Each row of numbers stands for one node and depends on some of the facts below. Use the named rows to name the rest.

There are 2 kinds of fact about the nodes: Φ, Ψ.
Φ: points at; Ψ: uses
teflin Φ stilor; pliskal Φ giflan; draklur Φ kluze; flike Φ vogrer
kiflar Φ brovupe; brigumal Φ dadamus; sezim Φ zonen; trastor Φ brigrak
reston Φ plovim; nibu Φ stidra; dredrer Φ lekik; gema Φ tapoma
zuklogan Φ grastu; gipum Φ trastor; grastu Φ sisos; fepla Φ fivunus
plovim Φ munan; razopum Φ furun; bridrorik Φ stubrik; mubridor Φ fepla
kogra Φ stori; steme Φ tasotru; tokuvil Φ lepok; stilor Φ kiflar
metra Φ grifir; plufavis Φ mupal; muru Φ broklar; skimu Φ klabrok
klabrok Φ dredrer; steba Φ gituk; stabem Φ rilis; stufek Φ steme
gituk Φ dristeplok; stifal Φ mubridor; dadamus Φ stifal; vogrer Φ ledrin
brukim Φ soden; sketrin Φ zokan; klatok Φ triflu; fetok Φ kogra
nizis Φ para; zokan Φ muru; rilis Φ klapota; stubrik Φ zuklogan
steklu Φ bamis; kluze Φ brigumal; notum Φ reklan; lepok Φ botis
tapoma Φ plibrol; brovupe Φ fanozek; broklar Φ gipum; trasik Φ drune
veklom Φ sketrin; drune Φ ledran; sapliku Φ plufavis; zonen Φ dopli
pelivim Φ letrak; stegre Φ sedir; sedir Φ sapliku; ledran Φ stabem
kloru Φ flaflede; tasotru Φ loplu; klorelol Φ lapaflol; fivunus Φ pliskal
dristeplok Φ draklok; ledrin Φ klatok; sisos Φ skotra; skupa Φ stegre
letrak Φ tokuvil; fuzok Φ vetrun; stuklis Φ notum; stidra Φ gokligal
stutas Φ razopum; gokligal Φ skupa; loplu Φ fiska; flufos Φ stufek
brigrak Φ steklu; draklur Ψ skupa; furun Ψ stubrom; furun Ψ stabem
furun Ψ kogra; furun Ψ tasotru; furun Ψ munan; stori Ψ brigrak
stori Ψ kluze; sezim Ψ stubrik; sezim Ψ flestel; sezim Ψ stubrom
vepidur Ψ suplak; vepidur Ψ flestel; biklel Ψ zuklogan; biklel Ψ plufavis
nabal Ψ difli; trastor Ψ figresko; trastor Ψ giflan; greban Ψ fanozek
greban Ψ mubridor; greban Ψ kogra; nibu Ψ plovim; nibu Ψ plusta
dredrer Ψ plusta; trizibrul Ψ sapliku; trizibrul Ψ sketu; trizibrul Ψ nizis
gipum Ψ degrem; gipum Ψ klapota; gipum Ψ vigol; gipum Ψ ledran
gipum Ψ tibu; klupiplok Ψ stabem; klupiplok Ψ letrak; fepla Ψ kitro
fepla Ψ skotra; fepla Ψ mifi; letamo Ψ trasik; letamo Ψ platre
flaflede Ψ skistis; flaflede Ψ pobrum; mupek Ψ fivunus; tokuvil Ψ metra
dopli Ψ razopum; dopli Ψ mubridor; skimu Ψ skeklustim; skimu Ψ notum
kibus Ψ klorelol; fege Ψ kiflar; fege Ψ skistis; fege Ψ pobrum
butok Ψ figresko; butok Ψ grustas; butok Ψ flufos; gituk Ψ triflu
sogreskom Ψ klorelol; dadamus Ψ skegrar; dadamus Ψ triflu; sketrin Ψ vuflak
soden Ψ vetrun; trabra Ψ fetok; trabra Ψ brukim; trabra Ψ tasotru
steklu Ψ fluskik; steklu Ψ notum; steklu Ψ nizis; klivun Ψ letrak
klivun Ψ degek; klivun Ψ zokan; brovupe Ψ plovim; brovupe Ψ steme
brovupe Ψ zokan; grovol Ψ skupa; grovol Ψ grikin; grovol Ψ flaven
grovol Ψ mubridor; grovol Ψ vazo; zageser Ψ letrak; zageser Ψ skotra
tadril Ψ skeklustim; tadril Ψ skistis; tadril Ψ draplavus; stegre Ψ suplak
stegre Ψ grikin; stegre Ψ sketu; plomar Ψ stuklis; plomar Ψ sketu
plomar Ψ kobrar; reklan Ψ skegrar; reklan Ψ fivunus; nitram Ψ grastu
nitram Ψ razopum; nitram Ψ skotra; lapaflol Ψ zuklogan; lapaflol Ψ flaven
draklok Ψ vigol; draklok Ψ drune; fuzok Ψ teflin; fomi Ψ plufavis
fomi Ψ pliskal; fomi Ψ kobrar; fomi Ψ stifal; stutas Ψ flike
stutas Ψ flestel; sturi Ψ brigrak; sturi Ψ kluze; sturi Ψ plonak
sturi Ψ klorelol; sturi Ψ pludron; plibrol Ψ teflin; plibrol Ψ trananes
plibrol Ψ draplavus; plibrol Ψ veklom; gokligal Ψ trasik; gokligal Ψ tibu
loplu Ψ pliskal; loplu Ψ giflan; loplu Ψ trananes; para Ψ skegrar
para Ψ mifi

Some rows with their names:
grastu: [-32  43   6 -35 -14 -14   8 -17   5  33 -25 -22  15  -4   3  20  23  -3
   8  16  -5   3 -13   5  -6 -26  39  -9 -27 -27 -11 -15   5 -10   3 -17
   4  23   7  18  73  -2 -21 -15  28 -23  24  26  10  16]
kloru: [ 6  0  2 -4 -2 -4 -3 -2 -2 -1  1 -1  0 -2 -2 -6  0 -5 -2  0  3  3 -4  1
  1  1  9 -3 -5 -5  0  0  0  5 -1 -6  1  2 -2  1  1  3 -6  1  1  9  0  2
  2  1]
botis: [ -8  -1  -4  10  15   7  10   2   2  -2  -3   4   1   4   1   9  -4   4
   8  -5   5  -2   2   2  -6  -1 -16   5   3  13  -2  -3  -1 -10   5  11
  -8  -3   0  -2 -12   1  20  -2  -2 -14  -4  -5   1  -1]
stufek: [ 29 -30  12 -12  14 -10 -17   7   1   3   5  15 -13  -2  19 -14  24 -11
 -26   3 -18  16   5  -8 -11   7  -6  24   2 -24   8 -19   6  15  -2 -16
  30  -1   2  14  19  29  -6  -1  -7  30  11   1   2 -12]
stutas: [ 12  -2   1  -6   3  -6  -4  -4  -4  -1   1  -5   1  -2  -2 -14   5  -9
   1  -2   4   5  -6   3   1   1  15  -1  -8  -8   0   1   0   4   0  -7
  12   4  -4  -3  -2   3  -3   1   5  17   2   0  -1   1]
veklom: [  4  -1   2  -4 -17  -4  -2  -2  -2   0  -1   4   0   1  -8   6 -12 -11
 -10   3   3   5  -4   0  -1   5   8  -8  -1  -8   2   0   1   9  -3  -8
  -5   1  -1   2   7  -1 -14   2  -5  17  -9   8   3   0]
flufos: [ 12  -9   6  -6  -4  -2  -4   1   0   1   2   7  -7   0   1   2   2 -10
 -17   5  -5   7   0  -7  -6   6   3   0  -1 -14   2  -6   3   6  -3 -12
  -3  -1   2   8  10  10 -12   1  -6  17  -5   9   2  -5]
lekik: [ -7  -1  -3   7   7   7   5   3   3   0  -3   1   1   3   4   8   1   8
   5  -2  -3  -4   5  -1  -3  -2 -14   6   7   8  -1   0  -1  -9   3  11
   3  -4   2  -2  -6  -3  14  -2   1 -14  -1  -5  -4  -1]
fluskik: [-10   1  -3   6  -2   9   6   3   3   1  -3   3  -2   4   1  17  -4   7
  -1   2  -8  -5   7  -5  -5   0 -15   1   8   5   0   0   0  -9   2   9
  -9  -7   4   0  -4  -5   6  -1  -2 -12  -7   2  -3  -2]
klivun: [ -5  -2  -5   4  13   4   2   2   1   0  -4  -3   2   1   6  -3   7  10
  11  -4  -6  -4   4   2  -1  -3 -10  10   4   6   0   1  -2  -9   6  12
  14  -4   1  -7  -8  -4  14  -3   6 -10   5 -10  -3  -1]
bamis: [-10   0  -5   6  -9   3   0   4   3   1  -5   3   5   4   3  11  -8   8
   3  -2  -8  -5   7   2  -1  -1 -16   7  12   6   3   2   0  -2   2  13
  15  -4   2  -5   0 -10  10  -2   0  -8  -1  -8  -4   1]
skistis: [ -7   0  -3   7  -3  10   7   3   4   1  -3   3  -1   5   0  18  -4   5
  -3   2  -7  -5   7  -7  -6   1 -14   1  10   4  -1  -1   0 -11   2   8
  -6  -6   4   0  -4  -5   8  -1  -3 -11  -9   2  -6  -1]
mubridor: [  9  22  -3 -10  -3 -20  -3  -3   4   2  18 -43 -14 -11   3 -35 -15  13
 -10  15 -22  -3   9   2   6   7  33  -4 -20  19   0 -15   4 -22 -13 -21
 -78 -11  -3  -8   4  -9 -21  20   2  56  -5  33 -12   0]
vuflak: [ -4 -10  -2  -1  -9   3  -3  14  -6  20  -9  -4  14   1   9  -3  -1  21
   9   0  29  -4  12  -3 -10 -15 -26 -15  10  12   6  19   6 -26  -6   3
   5 -11   5  -4 -23  -1   4  -1 -23 -43 -10   5  12  -4]
stubrom: [-15   0  -2   5   2   6   5   4   3   0  -4   2  -3   2   4  12  -2  10
   3   1  -8  -5   6  -1  -2  -2 -17   2   7   8   1   0  -1  -5   4  10
 -13  -6   4   0   0  -5   1  -1  -2 -18  -1   1   5  -4]
draklok: [ -2  -2  -3   5   8   5  -1   1   3  -1   0   1   4   4   0   4   6   6
   7  -2   7  -6   6   1   4   2 -23  17   4  14  -1 -10  -3 -19  -1   9
  28   5   3  -2  -4   3  27  -4   0 -14   5 -12 -11   7]
sisos: [-16  33   4 -26 -11 -10   5 -14   4  26 -18 -18  14  -2   2  11  19  -4
   6  11  -1   3 -10   3  -5 -19  34  -4 -19 -22 -10 -11   5 -10   1 -12
  16  18   4  12  51  -1  -8 -11  22 -11  18  16  -1  15]
klapota: [ -6  -5   2   7  -9  17  -5   0  11  -6   6   1   4  -1  -4  13  12  10
  -8   7   8 -12   6   4   6  -4 -42   2   4  10   4   2 -11 -14  -3  11
   9   0   5   4   7  -1   7  -2   0 -39   1  -2  -3   2]
draklur: [ 14   1  -1  -6   5  -7  -3  -4  -3  -1   3 -11   0  -3  -2 -18   3  -6
   1   0   2   4  -5   3   1   2  19   0 -10  -5  -1  -2   1  -1  -1  -9
   3   2  -5  -4  -4   2  -2   3   5  23   0   3  -5   1]
kogra: [ -2   0   4  -6  -3  -5  -1  -1  -2  -2   0   0  -4  -3  -3  -3  -3  -6
  -4   2   2   5  -5   2   2   1   6  -8  -8  -4   1   0   0  10   0  -9
 -18   2   0   3   8   3 -18   2  -3   6   0   9  12  -3]
grikin: [-12   0  -2   6   1   7   6   4   3   0  -3   2  -3   3   3  14  -2   8
   1   1  -8  -5   6  -3  -3  -1 -17   1   7   7   0   0  -1  -6   3   9
 -11  -6   4  -1  -2  -5   3  -1  -2 -15  -3   1   2  -3]

Name these rows:
No name comes twice in this set of rows, the named rows included.
[  5   0   3  -5  -7  -2   0  -2  -2  -1   1   1  -3  -1  -6   3  -4 -10
  -8   4   3   4  -5  -2  -1   3   9  -8  -5  -8   0   0   1   5  -3 -10
 -12   2   0   4   4   3 -13   2  -3  11  -7  10   4  -1]  notum
[-26  13  -2  -3   1   4   8   0   5  11 -12  -5   3   1   7  19   7  13
   8   4 -12  -6   4   0  -4 -11 -10   3   1   3  -3  -4   0 -12   6   9
  -7   0   7   3  20  -7   2  -7   8 -28   8   4   5   2]  skotra
[ 18  18  -5 -11   5 -22  -7  -5   2   1  16 -45  -8 -11   5 -48  -4  12
  -2  10 -19  -2   6   5   8   5  38   3 -21  14   0 -13   3 -23 -10 -18
 -45  -7  -6 -14  -2  -7 -11  17   9  60   3  20 -19   2]  fepla
[ -9  -4  -3  -3 -70 -27 -21   0  -6   2 -11  17  20   2 -14   7 -51 -15
  -8  -5  -4  10  -5  24  12   7  -3   3  16 -11  17   5   2  43  -5   3
  57   6  -6 -12  29 -23 -23   5  -7  46  -7 -11   9   6]  broklar
[  7  -4   7  -5 -13   3 -11  -5   4  -6   9  -1   2  -5 -10  -2   9  -7
 -13   8  18  -1  -5   6  10   0 -14  -6 -10  -2   4  -1  -8   1  -8 -10
   4   9   1   8  14   8 -11   1  -2 -11   2   6   4   3]  trasik
[  7  -2   3  -4   2  -4  -2  -3  -2  -2   2   0   0  -2  -4  -7   0 -10
  -2   0   9   6  -7   3   0   1  10  -4  -9  -5  -1  -1   0   5  -1  -9
  -3   5  -3   2   2   6  -5   1  -1   9  -1   3   5   0]  dristeplok
[ -6   4  -4   6  -2   8   6   3   5   2   0  -4  -3   3   3  13  -6  10
  -3   4 -13  -7  10  -7  -5   1 -11   2   8   9  -1  -2   1 -17   0   7
 -18 -10   4  -2  -4  -9   6   2  -1  -5  -9   6  -9  -1]  giflan
[ 28 -42  16 -15  17 -13 -21  14   3   4   5  23 -23  -2  30 -11  32  -9
 -38   6 -33  20  10 -12 -15   9 -20  33   6 -30  13 -27   8  22   0 -18
  26  -6   7  22  32  37 -16  -2 -13  32  16   5  12 -20]  tasotru
[ 30 -15  14  -2 -32  29 -24 -16  18 -22  23 -11  16 -16 -17 -12  44  -6
 -33  20  33 -11 -11  20  12 -14 -36 -29 -20 -21  12  29 -28   1 -10  -3
  22   5  -4   8  19   6 -24   2  13 -50  -1   8   1  -2]  ledran
[ 22 -11  12  -4 -25  19 -19 -12  13 -17  18  -7  11 -12 -15  -9  31  -7
 -26  16  28  -7 -10  15  11  -8 -27 -21 -17 -14   9  18 -20   2  -9  -7
  15   7  -3   9  18   8 -19   2   7 -35  -1   8   3   0]  drune
[ 14  14  -1  -6   4 -15  -2  -5   1   0  14 -30  -7  -7   0 -31 -11   3
  -5   8  -6   1   2   4   3   5  29  -3 -19  12  -1 -12   3 -16 -10 -17
 -49  -4  -6  -6  -2  -1  -7  14   2  46  -5  20 -10   2]  brigumal
[ -3  13   4   1   2  -9  -1  -8   5  -1  11 -14  -2  -7   0 -16 -16   1
 -10   7  -7   0  -3   3   0   6  40 -10 -11  12  -2  -6   3  17 -10 -13
 -57  -3  -8   7  14   6 -11   9  -4  35  -1   8  -5   0]  kluze
[-10   3   3  14 -15   5   4  11   2  15   3  14  13  -1  13   4 -13  19
  -3  -4  10  -8   7  -1  -6 -16  -9 -10  11  10  -1  14   7   9  -6  10
 -25  -9  -4   6  -7   2  15   0 -12 -35   1  -9   0   0]  difli

The same nodes again, as new rows of numbers:
Known rows:
sezim: [  2  11  -7   3   3  -5 -22 -14  -1  24  12  -1 -15 -13]
flestel: [-21   2  -1  -9  -1 -13   8  -1   1   4  -1 -20  -8  -9]
pludron: [-13   4  -2   5 -14   4  11  11 -14   6  -7  17  22   4]
stuklis: [ -4  -3  -3   5   4  -7  15  -8 -11  10  24 -17 -10  -6]
notum: [  0  -1  -7  -6  -7  -5  28  15   6   4   3 -35  -7  -2]
butok: [ 17 -11   8   8   7   9 -16   3   6   6  15  20   7   5]
figresko: [  0 -17  14   1   4   1   7   7  -5  -3   8  -6   6   8]
trastor: [ 11 -19  22  43 -27  34  18 -33  21  -6  -6 -31  18   3]
kogra: [-20  -1   1  -7  -1 -10  -3 -10  -1   1  -7 -11 -14  -7]
munan: [-19  -4   3 -13  -2  -9 -14  -2  16  -4 -16   1  -3  -5]
plovim: [ -5  -9  11  -6   0   8 -14  -1  -8   1 -16 -18  -1   4]
kiflar: [  7  -1  -5  -7  -7   4  17  17   4   6  -3 -32  -4   3]
stilor: [ 2  4 -2  1  0 -1 -2  2 -5  2 -1 -1  4  5]
sketu: [-15  -4  -3  -4  -1 -14  21   2   5  -1  11 -15  -7  -5]
draklur: [  0 -12 -13 -24  22  32 -12 -40 -28   1  52   4   7 -45]
mifi: [ -2  -3 -13   0  -4   2  11 -12 -12 -16 -15   1 -12   5]
grastu: [-10  -4 -12   1  13  -9  -4 -10  -4  -6 -11  -2  -9   2]
draplavus: [  4 -10   0  -4  -3   5  20  20   4   5   3 -35  -4   2]
skegrar: [ -2  -3 -14   0  -5   1  21 -11 -15 -21 -17   1  -9   6]
fivunus: [-13  -5 -16  13   1  13 -17  44 -36 -53  13  21 -24 -27]
ledran: [  0  21   9  -3  18 -15  -4   2  -4 -11  -5 -23  14   7]

Which node is each row?
No name comes twice in this set of rows, the named rows included.
[ -7   3 -11   6  28 -11 -10   8   4   2 -10 -11  11   7]  sisos
[-17   0  -2  -6  -1 -15   9  -5   5   3  10 -13 -11  -7]  suplak
[ -2   3 -10   0  -1  -6  24   2 -10  12  16 -33 -14  -6]  nizis
[ 10  -6   1   4   0   3  14   6 -18  13  15 -42  -9   2]  teflin
[  2  -7 -18  10   7  22 -46  25 -22 -40  20  44 -22 -32]  fepla
[ 20   5 -14   5  -2   5   7   7  -1  23  18 -30 -12  -5]  skimu
[ -2   2  -6   1   4  -6 -21 -12  10   7   5  18 -10  -9]  greban
[-26 -15  -6  -8  11   9 -20  13 -24 -33  29   8 -17 -41]  mubridor
[ 20  -6   0   7   0   9   0   5  -7  18  18 -19  -6   1]  fuzok
[-14   7  -4   8 -12   5  15   5 -34  13  -1  -4  15   3]  klorelol
[ -9 -12   6   1   2  -8  15  -2   3  -3  16  -5  -5   0]  kobrar
[ -1   2  -7  -4  -6  -5  20  12   6   5   5 -23  -7  -3]  fluskik
[  7  -2  -6   1   2   7 -23 -13   0   1 -10  16 -12  -1]  zageser
[ -4  -8  14  39 -48  22  16 -37  31 -28 -33 -48  31   2]  bamis
[ -5   5  11 -15 -28  -4   5 -10  -1   6   4   0 -16  -8]  stubrik

